Below is a small trained network, with its code and all its weights. Each question gives an input and a target symbol and asks what happens when units are switched off, that is, made to give their printed mean instead of their output.

import numpy as np


def w(rows, s, z=0):
    codes = np.array(rows[::2]) - 128.0
    scale = np.full(codes.shape[1], s)
    scale[-1] = z or s
    return codes * scale


def norm(h):
    return h / np.sqrt((h * h).mean(-1, keepdims=True) + 1e-5)


def f(y):
    return y / 2 * (1 + np.tanh(0.7978845608 * (y + 0.044715 * y**3)))


def softmax(a):
    e = np.exp(a - a.max(-1, keepdims=True))
    return e / e.sum(-1, keepdims=True)


def log_softmax(a):
    a = a - a.max(-1, keepdims=True)
    return a - np.log(np.exp(a).sum(-1, keepdims=True))


def net(x, mask):
    ids = ['ΓΔΘΛΠΦαβεζμστω'.index(c) for c in x.split()]
    T = len(ids)
    res = E[ids] + P[:T]
    u = 0
    for l in range(3):
        r = norm(res)
        for j in range(2):
            rows = slice(2 * j, 2 * j + 2)
            q, k, v = (r @ M[l][rows].T for M in (Q, K, V))
            z = softmax(np.where(np.tri(T) > 0, q @ k.T / 2**0.5, -1e9)) @ v
            o = O[l][rows]
            res = res + np.where(mask[u + j], z, o[:, -1]) @ o[:, :-1]
        u += 2
        y = f(norm(res) @ A[l][:, :-1].T + A[l][:, -1])
        res = res + np.where(mask[u : u + 4], y, B[l][:, -1]) @ B[l][:, :-1]
        u += 4
    return log_softmax(norm(res)[-1] @ U[:, :-1].T + U[:, -1])


Q, K, V, O, A, B = {}, {}, {}, {}, {}, {}
E = w([
[133,41,70,161,121,173],'Γ',
[210,33,136,125,140,190],'Δ',
[127,165,223,207,92,128],'Θ',
[3,69,128,69,86,58],'Λ',
[141,155,75,98,135,207],'Π',
[159,69,140,209,97,37],'Φ',
[94,192,205,144,202,135],'α',
[67,226,183,133,163,117],'β',
[77,148,99,209,139,89],'ε',
[130,82,166,133,179,240],'ζ',
[123,202,147,148,165,111],'μ',
[120,122,68,178,91,160],'σ',
[105,67,146,153,106,218],'τ',
[117,72,86,153,188,165],'ω',
],0.022)
P = w([
[141,21,128,121,102,98],'0',
[214,139,115,255,38,63],'1',
[214,207,125,112,68,162],'2',
[161,157,129,98,74,143],'3',
[133,121,108,9,102,165],'4',
[153,69,84,127,43,144],'5',
[155,112,80,87,63,174],'6',
[129,80,68,140,27,124],'7',
],0.0067)
Q[0] = w([
[109,76,163,135,44,140],'L0H1',
[212,128,106,143,103,134],'L0H1',
[41,101,114,81,69,131],'L0H2',
[46,255,161,185,140,68],'L0H2',
],0.0081)
K[0] = w([
[41,124,133,16,71,48],'L0H1',
[114,78,134,129,216,117],'L0H1',
[43,159,103,2,126,69],'L0H2',
[163,45,245,152,4,63],'L0H2',
],0.0063)
V[0] = w([
[107,197,119,137,214,142],'L0H1',
[124,51,203,98,223,99],'L0H1',
[31,108,123,68,142,76],'L0H2',
[112,215,18,76,255,154],'L0H2',
],0.0078)
O[0] = w([
[95,95,222,188,234,54,81],'L0H1',
[125,2,134,133,144,223,120],'L0H1',
[71,98,158,92,112,109,76],'L0H2',
[126,43,30,217,90,107,2],'L0H2',
],0.007,0.0047)
A[0] = w([
[142,72,217,84,189,254,251],'L0N1',
[197,235,30,171,98,186,55],'L0N2',
[97,248,196,249,53,76,163],'L0N3',
[215,125,232,175,159,4,212],'L0N4',
],0.0045,0.0029)
B[0] = w([
[93,237,18,210,95,90,249],'L0N1',
[135,176,193,165,126,50,167],'L0N2',
[116,171,86,40,176,255,253],'L0N3',
[228,172,45,176,166,120,235],'L0N4',
],0.0097,0.0036)
Q[1] = w([
[74,138,136,201,42,164],'L1H1',
[84,127,254,203,125,141],'L1H1',
[138,76,113,131,138,131],'L1H2',
[142,65,144,96,238,89],'L1H2',
],0.0086)
K[1] = w([
[32,137,151,37,32,5],'L1H1',
[102,132,84,92,172,86],'L1H1',
[166,195,163,117,183,170],'L1H2',
[198,181,130,255,132,205],'L1H2',
],0.007)
V[1] = w([
[102,97,88,49,132,98],'L1H1',
[180,76,209,106,166,171],'L1H1',
[84,170,166,161,66,174],'L1H2',
[246,152,153,111,87,156],'L1H2',
],0.012)
O[1] = w([
[119,203,64,88,75,159,41],'L1H1',
[62,129,210,159,128,148,2],'L1H1',
[182,4,201,56,111,105,193],'L1H2',
[85,134,200,208,36,143,150],'L1H2',
],0.012,0.0046)
A[1] = w([
[170,209,198,79,122,119,24],'L1N1',
[30,91,102,1,90,1,182],'L1N2',
[133,116,103,70,209,67,2],'L1N3',
[253,146,137,170,90,233,172],'L1N4',
],0.0087,0.0026)
B[1] = w([
[160,160,152,174,142,117,168],'L1N1',
[10,180,118,74,147,82,172],'L1N2',
[127,133,138,128,197,118,149],'L1N3',
[100,104,127,81,163,112,254],'L1N4',
],0.013,0.0079)
Q[2] = w([
[137,151,201,107,254,171],'L2H1',
[129,100,202,118,58,128],'L2H1',
[113,166,177,195,87,102],'L2H2',
[222,100,143,162,131,74],'L2H2',
],0.0099)
K[2] = w([
[11,103,92,84,78,194],'L2H1',
[195,92,120,251,123,254],'L2H1',
[115,70,114,166,110,149],'L2H2',
[39,147,123,89,143,115],'L2H2',
],0.0086)
V[2] = w([
[126,132,182,166,162,7],'L2H1',
[46,110,147,99,170,123],'L2H1',
[103,144,135,77,102,34],'L2H2',
[159,170,103,197,105,72],'L2H2',
],0.014)
O[2] = w([
[92,67,138,144,157,161,252],'L2H1',
[98,108,156,137,165,149,151],'L2H1',
[128,111,155,183,127,4,45],'L2H2',
[101,138,135,194,137,129,156],'L2H2',
],0.016,0.0023)
A[2] = w([
[194,111,47,189,214,209,126],'L2N1',
[99,42,5,44,144,59,250],'L2N2',
[1,158,89,82,216,22,143],'L2N3',
[133,146,111,92,90,30,228],'L2N4',
],0.0061,0.0022)
B[2] = w([
[49,31,41,123,99,34,220],'L2N1',
[54,87,135,189,2,130,253],'L2N2',
[46,109,190,214,94,207,191],'L2N3',
[143,104,218,156,103,73,164],'L2N4',
],0.0066,0.0056)
U = w([
[156,184,79,191,91,100,136],'Γ',
[193,89,178,50,108,104,155],'Δ',
[204,96,134,40,176,199,39],'Θ',
[42,142,172,80,110,77,116],'Λ',
[140,153,72,121,164,78,137],'Π',
[148,139,184,171,114,38,200],'Φ',
[115,143,124,214,194,153,111],'α',
[120,94,251,125,137,170,176],'β',
[104,93,154,128,208,162,95],'ε',
[172,159,36,133,155,168,3],'ζ',
[130,105,162,142,208,106,149],'μ',
[164,183,103,106,63,115,129],'σ',
[156,167,125,109,53,218,92],'τ',
[93,172,160,237,73,152,179],'ω',
],0.011,0.0039)

Each question gives the input, a string of symbols that net reads in full, and the target symbol t.
The units are the heads (2 rows each of Q, K, V and O) and the neurons (one row each of A and B). Each row of codes is followed by its name. A weight is (code - 128) times the scale printed after its matrix; where a second scale follows, it is the last column's (O, A, B and U).
mask holds one flag per unit, layer by layer, with each layer's heads first. A switched-off unit (its flag False) gives its mean, the last column of its rows in O or B, instead of its output. The means were averaged over made-up inputs and are rounded, as every weight is.
A unit's drop is (log p(t) with every unit on - log p(t) with that unit switched off) / (log p(t) with every unit on - log p(t) with every unit switched off).
The circuit of an input: a set's keep is (log p(t) with only the set's units on - log p(t) with every unit switched off) / (log p(t) with every unit on - log p(t) with every unit switched off). Starting from the 12 units with the biggest drops (on a tie, the unit counted first), units are removed one at a time, each time the one whose removal leaves the highest keep (on an exact tie, the one counted first), for as long as the keep stays at least 0.8.
units of the circuit, in order: the units of the circuit, biggest drop first
k most important neurons: the k neurons with the biggest drops, biggest first
k most important neurons of layer l: the k neurons of layer l with the biggest drops, biggest first
which heads matter: for each layer, one digit per head in row order, 1 if its drop is at least 0.15 and else 0, layers parted by /
input Θ β Δ μ, target β: which heads matter -> 00 / 11 / 00
input Θ σ Θ, target β: units of the circuit, in order -> (L1H2; L0N3)
input Γ Δ Π, target σ: units of the circuit, in order -> (L2H1)
input Φ μ Φ, target ω: which heads matter -> 00 / 01 / 00
input Φ Φ μ ε Γ, target ω: units of the circuit, in order -> (L1H2; L2H2)
input Δ ε σ, target τ: 3 most important neurons of layer 0 -> (L0N3; L0N1; L0N2)
input ζ ζ Δ σ, target Θ: which heads matter -> 10 / 10 / 01
input Θ Π ζ ε, target β: units of the circuit, in order -> (L1H2; L1H1; L0H2)
input Θ Δ Δ, target β: 2 most important neurons -> (L1N4; L0N3)
input σ Δ Δ, target Φ: which heads matter -> 10 / 00 / 01
input Φ Δ μ β, target ω: which heads matter -> 00 / 01 / 00
input ε ζ σ, target Π: units of the circuit, in order -> (L1H2; L0N2)
input Φ ω τ, target ω: 3 most important neurons -> (L0N3; L0N1; L0N2)
input ζ Π Θ, target Θ: which heads matter -> 00 / 00 / 01
input τ Θ Θ, target Δ: units of the circuit, in order -> (L1H2; L2H2)
input Θ Δ Γ Λ ζ Θ Δ, target Δ: which heads matter -> 10 / 01 / 01
input Φ α Φ, target ω: units of the circuit, in order -> (L1H2)
input Θ Δ Γ σ, target β: units of the circuit, in order -> (L1H1; L0N1)
input Φ ζ Δ, target ω: which heads matter -> 01 / 01 / 00
input Δ Λ ε Φ Θ, target Θ: units of the circuit, in order -> (L1H2)
input Θ Φ Φ β, target β: units of the circuit, in order -> (L0H2; L1H2)
input ζ β α, target Θ: units of the circuit, in order -> (L2H2; L0N3)
input Π τ Π, target Γ: units of the circuit, in order -> (L0H2; L0N2; L0H1)
input ω α ζ, target ζ: units of the circuit, in order -> (L0N1; L1H2)
input τ ω Γ Δ, target Δ: 4 most important neurons -> (L0N4; L0N1; L0N3; L1N4)
input Φ ε Φ τ Φ σ, target ω: 2 most important neurons of layer 0 -> (L0N1; L0N2)
input Θ ε Θ, target β: units of the circuit, in order -> (L1H2)
